Below is a small trained network, with its code and all its weights. Each question gives an input and a class and asks what happens when units are switched off, that is, made to give their printed mean instead of their output.

import numpy as np


def w(rows, s, z=0):
    codes = np.array(rows[::2]) - 128.0
    scale = np.full(codes.shape[1], s)
    scale[-1] = z or s
    return codes * scale


def norm(h):
    return h / np.sqrt((h * h).mean(-1, keepdims=True) + 1e-5)


def f(y):
    return np.maximum(y, 0)


def log_softmax(a):
    a = a - a.max(-1, keepdims=True)
    return a - np.log(np.exp(a).sum(-1, keepdims=True))


def net(x, mask):
    res = np.array(x, float).reshape(1, 3) / 4 @ E
    u = 0
    for l in range(3):
        y = f(norm(res) @ A[l][:, :-1].T + A[l][:, -1])
        res = res + np.where(mask[u : u + 12], y, B[l][:, -1]) @ B[l][:, :-1]
        u += 12
    return log_softmax(norm(res)[-1] @ U[:, :-1].T + U[:, -1])


A, B = {}, {}
E = w([
[160,88,67,77,33,37,136],'x0',
[131,94,180,199,129,68,254],'x1',
[181,76,110,4,167,230,195],'x2',
],0.0096)
A[0] = w([
[110,69,33,178,200,77,161,95],'L0N0',
[127,139,109,89,126,168,96,158],'L0N1',
[98,168,147,156,133,134,201,117],'L0N2',
[104,140,240,131,216,158,105,3],'L0N3',
[111,102,151,78,150,145,33,33],'L0N4',
[148,134,33,118,120,251,187,133],'L0N5',
[144,153,2,153,72,141,185,45],'L0N6',
[178,113,161,116,123,113,217,30],'L0N7',
[169,98,87,122,108,78,97,173],'L0N8',
[158,131,134,146,126,155,131,98],'L0N9',
[172,137,165,145,223,118,100,16],'L0N10',
[173,77,93,137,94,140,128,84],'L0N11',
],0.008,0.0057)
B[0] = w([
[179,99,142,140,133,109,81,164],'L0N0',
[198,67,78,253,116,79,172,226],'L0N1',
[163,122,82,172,125,172,89,191],'L0N2',
[31,127,23,180,89,208,190,185],'L0N3',
[180,98,133,202,127,149,94,179],'L0N4',
[127,210,210,128,112,96,98,255],'L0N5',
[87,80,147,114,158,107,99,155],'L0N6',
[169,137,136,179,90,117,62,177],'L0N7',
[48,107,189,111,188,134,97,224],'L0N8',
[126,154,112,119,138,110,138,133],'L0N9',
[48,113,70,169,93,212,162,142],'L0N10',
[57,177,175,126,125,118,129,158],'L0N11',
],0.0076,0.005)
A[1] = w([
[90,181,178,120,125,124,106,108],'L1N0',
[73,63,141,90,196,96,106,71],'L1N1',
[131,123,97,101,122,148,82,59],'L1N2',
[189,83,130,37,158,161,161,93],'L1N3',
[142,162,55,82,143,154,62,39],'L1N4',
[115,107,88,108,77,111,143,1],'L1N5',
[157,86,151,154,167,99,254,12],'L1N6',
[111,89,84,78,75,101,150,11],'L1N7',
[136,109,154,172,155,103,100,134],'L1N8',
[111,115,57,86,109,86,148,44],'L1N9',
[141,72,192,134,151,139,101,78],'L1N10',
[146,126,106,129,151,103,142,17],'L1N11',
],0.012,0.0051)
B[1] = w([
[199,171,87,132,133,130,216,186],'L1N0',
[146,100,71,76,181,133,185,167],'L1N1',
[127,39,116,189,102,155,107,173],'L1N2',
[112,236,179,74,11,162,149,223],'L1N3',
[213,51,127,255,123,156,70,210],'L1N4',
[54,57,169,96,181,112,138,142],'L1N5',
[234,45,107,205,53,210,23,212],'L1N6',
[33,132,235,177,164,89,129,167],'L1N7',
[176,169,49,91,103,207,125,253],'L1N8',
[112,72,235,112,198,128,174,158],'L1N9',
[141,118,36,90,136,134,138,165],'L1N10',
[141,139,125,133,36,125,74,128],'L1N11',
],0.0066,0.0053)
A[2] = w([
[152,36,143,148,79,132,84,34],'L2N0',
[182,132,136,123,139,109,208,215],'L2N1',
[115,106,99,195,76,102,232,24],'L2N2',
[98,150,173,159,223,124,136,34],'L2N3',
[100,129,134,109,126,167,36,1],'L2N4',
[124,128,173,58,108,196,151,127],'L2N5',
[117,120,149,155,128,122,193,106],'L2N6',
[35,66,173,71,104,38,117,5],'L2N7',
[77,223,121,162,125,29,81,51],'L2N8',
[149,167,4,139,65,174,176,236],'L2N9',
[99,115,100,125,226,164,152,47],'L2N10',
[186,51,127,104,68,77,128,148],'L2N11',
],0.012,0.0027)
B[2] = w([
[177,115,108,176,201,121,114,214],'L2N0',
[120,124,98,80,151,107,41,162],'L2N1',
[165,82,140,83,122,148,49,187],'L2N2',
[102,165,84,91,144,187,164,151],'L2N3',
[135,57,127,171,151,115,168,172],'L2N4',
[75,184,107,172,42,45,134,178],'L2N5',
[168,140,64,88,154,153,100,153],'L2N6',
[29,157,72,165,220,202,254,184],'L2N7',
[168,174,202,43,37,202,167,206],'L2N8',
[99,86,156,54,143,16,145,255],'L2N9',
[68,110,125,108,222,60,199,152],'L2N10',
[80,168,95,150,201,201,129,211],'L2N11',
],0.0085,0.0092)
U = w([
[193,62,107,191,119,154,42,231],'0',
[25,157,117,143,181,181,193,155],'1',
[139,222,181,82,3,126,120,171],'2',
[111,91,123,60,159,29,116,2],'3',
],0.02,0.0018)

Each question gives the input, the list of numbers given to net, and the class t.
The units are the neurons (one row each of A and B). Each row of codes is followed by its name. A weight is (code - 128) times the scale printed after its matrix; where a second scale follows, it is the last column's (A, B and U).
mask holds one flag per neuron, layer by layer. A switched-off neuron (its flag False) gives its mean, the last column of its row in B, instead of its output. The means were averaged over made-up inputs and are rounded, as every weight is.
A unit's drop is (log p(t) with every unit on - log p(t) with that unit switched off) / (log p(t) with every unit on - log p(t) with every unit switched off).
The circuit of an input: a set's keep is (log p(t) with only the set's units on - log p(t) with every unit switched off) / (log p(t) with every unit on - log p(t) with every unit switched off). Starting from the 12 units with the biggest drops (on a tie, the unit counted first), units are removed one at a time, each time the one whose removal leaves the highest keep (on an exact tie, the one counted first), for as long as the keep stays at least 0.8.
circuit, biggest first: the units of the circuit, biggest drop first
top k neurons: the k neurons with the biggest drops, biggest first
k most important neurons of layer l: the k neurons of layer l with the biggest drops, biggest first
drop of u: that unit's drop, to one decimal
input [1,-3,7], class 2: most important neuron of layer 1	[L1N3]
input [5,0,5], class 1: 2 most important neurons of layer 2	[L2N7 L2N8]
input [-7,-7,8], class 2: circuit, biggest first	[L1N3 L2N5]
input [8,7,-6], class 1: top 3 neurons	[L2N7 L0N1 L2N11]
input [1,8,8], class 0: 2 most important neurons of layer 2	[L2N8 L2N0]
input [8,8,4], class 0: top 2 neurons	[L1N6 L0N7]
input [0,0,-3], class 3: circuit, biggest first	[L2N9 L1N8]
input [5,4,1], class 1: 2 most important neurons of layer 2	[L2N7 L2N11]
input [0,3,-2], class 3: top 2 neurons	[L2N9 L1N8]
input [4,3,-1], class 1: top 2 neurons	[L0N1 L2N11]
input [6,6,7], class 2: 2 most important neurons of layer 1	[L1N3 L1N4]
input [5,6,7], class 2: top 4 neurons	[L1N3 L0N1 L2N5 L1N4]
input [7,3,-6], class 1: top 2 neurons	[L2N7 L0N5]
input [-6,8,1], class 0: circuit, biggest first	[L1N6]
input [-1,2,-2], class 3: top 2 neurons	[L2N9 L0N1]
input [4,2,5], class 2: drop of L1N3	3.2
input [-1,8,5], class 0: drop of L1N6	0.4
input [4,1,7], class 2: drop of L1N3	1.1
